Below are the code and all the weights of a small trained network. Each question names an input and a target symbol and asks about switching units off, where a switched-off unit gives its printed mean instead of its output.

import numpy as np


def w(rows, s, z=0):
    codes = np.array(rows[::2]) - 128.0
    scale = np.full(codes.shape[1], s)
    scale[-1] = z or s
    return codes * scale


def f(y):
    return np.maximum(y, 0)


def softmax(a):
    e = np.exp(a - a.max(-1, keepdims=True))
    return e / e.sum(-1, keepdims=True)


def log_softmax(a):
    a = a - a.max(-1, keepdims=True)
    return a - np.log(np.exp(a).sum(-1, keepdims=True))


def net(x, mask):
    ids = ['ΘΛΞΨαβγδεζηπσω'.index(c) for c in x.split()]
    T = len(ids)
    res = E[ids] + P[:T]
    u = 0
    for l in range(2):
        q, k, v = (res @ M[l].T for M in (Q, K, V))
        z = softmax(np.where(np.tri(T) > 0, q @ k.T / 4**0.5, -1e9)) @ v
        res = res + np.where(mask[u], z, O[l][:, -1]) @ O[l][:, :-1]
        u += 1
        y = f(res @ A[l][:, :-1].T + A[l][:, -1])
        res = res + np.where(mask[u : u + 4], y, B[l][:, -1]) @ B[l][:, :-1]
        u += 4
    return log_softmax(res[-1] @ U[:, :-1].T + U[:, -1])


Q, K, V, O, A, B = {}, {}, {}, {}, {}, {}
E = w([
[111,107,113],'Θ',
[168,93,127],'Λ',
[126,101,111],'Ξ',
[149,137,128],'Ψ',
[146,101,119],'α',
[230,247,229],'β',
[151,146,126],'γ',
[68,115,111],'δ',
[140,96,116],'ε',
[112,93,110],'ζ',
[98,145,118],'η',
[129,58,113],'π',
[180,82,133],'σ',
[156,104,115],'ω',
],0.015)
P = w([
[99,107,46],'0',
[220,132,1],'1',
[46,80,177],'2',
[190,116,52],'3',
[96,89,161],'4',
[156,89,127],'5',
[139,85,160],'6',
[152,72,167],'7',
[153,73,181],'8',
[154,72,199],'9',
[174,72,216],'10',
[135,82,221],'11',
],0.0087)
Q[0] = w([
[170,129,19],'L0H0',
[173,98,76],'L0H0',
[65,180,213],'L0H0',
[139,253,67],'L0H0',
],0.0061)
K[0] = w([
[2,45,190],'L0H0',
[95,63,162],'L0H0',
[158,202,88],'L0H0',
[45,135,74],'L0H0',
],0.0074)
V[0] = w([
[26,231,129],'L0H0',
[114,49,114],'L0H0',
[124,8,116],'L0H0',
[132,232,172],'L0H0',
],0.011)
O[0] = w([
[175,1,209,3],'L0H0',
[116,204,156,179],'L0H0',
[99,204,143,210],'L0H0',
[158,47,101,39],'L0H0',
],0.0096,0.0046)
A[0] = w([
[29,148,90,62],'L0N0',
[193,44,104,96],'L0N1',
[130,94,2,251],'L0N2',
[82,51,58,92],'L0N3',
],0.0063,0.002)
B[0] = w([
[55,89,72,254],'L0N0',
[156,225,217,183],'L0N1',
[217,122,179,219],'L0N2',
[254,162,20,174],'L0N3',
],0.0049,0.0033)
Q[1] = w([
[98,1,141],'L1H0',
[125,207,129],'L1H0',
[160,82,50],'L1H0',
[209,118,24],'L1H0',
],0.0066)
K[1] = w([
[167,118,1],'L1H0',
[114,152,234],'L1H0',
[77,94,67],'L1H0',
[32,56,116],'L1H0',
],0.0076)
V[1] = w([
[236,174,241],'L1H0',
[199,253,191],'L1H0',
[248,71,162],'L1H0',
[62,72,124],'L1H0',
],0.0056)
O[1] = w([
[149,92,3,130],'L1H0',
[184,36,35,254],'L1H0',
[154,162,94,15],'L1H0',
[58,178,173,74],'L1H0',
],0.0075,0.005)
A[1] = w([
[166,161,170,167],'L1N0',
[186,10,131,164],'L1N1',
[108,91,147,254],'L1N2',
[102,196,233,128],'L1N3',
],0.013,0.0084)
B[1] = w([
[101,51,200,174],'L1N0',
[120,227,157,254],'L1N1',
[231,16,101,235],'L1N2',
[66,129,254,219],'L1N3',
],0.0086,0.0072)
U = w([
[204,87,35,250],'Θ',
[152,45,41,212],'Λ',
[165,2,139,188],'Ξ',
[60,219,51,95],'Ψ',
[102,149,143,92],'α',
[94,163,93,88],'β',
[92,170,120,85],'γ',
[95,162,107,83],'δ',
[77,236,160,41],'ε',
[137,43,215,73],'ζ',
[194,101,118,2],'η',
[77,185,73,76],'π',
[102,155,165,68],'σ',
[112,113,158,46],'ω',
],0.0094,0.0065)

Each question gives the input, a string of symbols that net reads in full, and the target symbol t.
The units are the heads (4 rows each of Q, K, V and O) and the neurons (one row each of A and B). Each row of codes is followed by its name. A weight is (code - 128) times the scale printed after its matrix; where a second scale follows, it is the last column's (O, A, B and U).
mask holds one flag per unit, layer by layer, with each layer's heads first. A switched-off unit (its flag False) gives its mean, the last column of its rows in O or B, instead of its output. The means were averaged over made-up inputs and are rounded, as every weight is.
A unit's drop is (log p(t) with every unit on - log p(t) with that unit switched off) / (log p(t) with every unit on - log p(t) with every unit switched off).
The circuit of an input: a set's keep is (log p(t) with only the set's units on - log p(t) with every unit switched off) / (log p(t) with every unit on - log p(t) with every unit switched off). Starting from all 10 units, units are removed one at a time, each time the one whose removal leaves the highest keep (on an exact tie, the one counted first), for as long as the keep stays at least 0.8.
units of the circuit, in order: the units of the circuit, biggest drop first
k most important neurons: the k neurons with the biggest drops, biggest first
k most important neurons of layer l: the k neurons of layer l with the biggest drops, biggest first
input η η Ψ, target Ξ: 2 most important neurons of layer 1 : L1N2; L1N1
input α δ ζ β δ δ δ Λ γ, target Θ: 2 most important neurons : L1N3; L0N3
input Ξ γ δ α, target ζ: units of the circuit, in order : L1H0; L0N0; L1N0
input η β Ψ, target Θ: 2 most important neurons : L0N3; L1N3
input δ π δ π Ξ, target ε: units of the circuit, in order : L0H0
input ε η Ξ, target Ξ: units of the circuit, in order : L1N2; L1N1
input ε β π ε ε Ψ ζ γ, target Θ: units of the circuit, in order : L1H0; L0H0
input Θ ζ Θ ω Θ δ η δ δ η δ γ, target ζ: 2 most important neurons : L1N3; L1N0
input Ψ δ Ψ, target ζ: units of the circuit, in order : L1H0; L1N3; L0H0; L1N1
input π δ π α, target ε: units of the circuit, in order : L0H0; L1N3
input η η α, target Ξ: units of the circuit, in order : L0H0; L1N2
input η Θ β Ξ Λ Λ δ α δ Ξ Θ ε, target Θ: units of the circuit, in order : L1N3; L1H0
input Ψ π η δ π, target ζ: units of the circuit, in order : L1H0; L1N3; L1N2; L0N0
input ζ Θ δ ω, target ζ: units of the circuit, in order : L1H0; L0N0; L1N3; L1N0
input Ξ ε σ Θ, target Ψ: units of the circuit, in order : L0H0
input ζ α δ δ ω, target ζ: units of the circuit, in order : L1H0; L1N3; L1N1
input Λ δ η, target ζ: units of the circuit, in order : L1H0; L1N3; L1N2; L1N1
input δ δ π, target ζ: units of the circuit, in order : L1H0; L1N3; L1N2
input π Ψ ε, target Λ: 2 most important neurons : L1N3; L1N1
input β ω η β δ ω ω β Ξ, target Θ: 2 most important neurons : L1N3; L0N1
input Ξ δ η γ, target Ξ: 2 most important neurons of layer 1 : L1N1; L1N0
input ε σ δ, target Ψ: most important neuron : L0N0
input Λ η π β ε Ψ η η γ β γ η, target Θ: 2 most important neurons : L1N3; L1N2
input η α γ β ζ Ψ π Θ, target Θ: 2 most important neurons of layer 1 : L1N3; L1N0
input ε γ γ η β ζ Ξ Ψ π, target Θ: 3 most important neurons of layer 1 : L1N3; L1N2; L1N0
input σ β β γ β ω η Λ ζ η δ π, target Θ: 3 most important neurons of layer 1 : L1N3; L1N2; L1N1
input ε ω Ξ ω η ζ σ ε β ε δ η, target Λ: units of the circuit, in order : L1H0
input β Θ β δ ε β α, target Θ: 3 most important neurons : L1N3; L0N2; L0N3
input γ η δ δ Ψ, target ζ: 2 most important neurons of layer 1 : L1N3; L1N0
input δ η β β Ψ δ δ ε β π δ ζ, target Θ: 3 most important neurons : L1N3; L0N3; L0N1
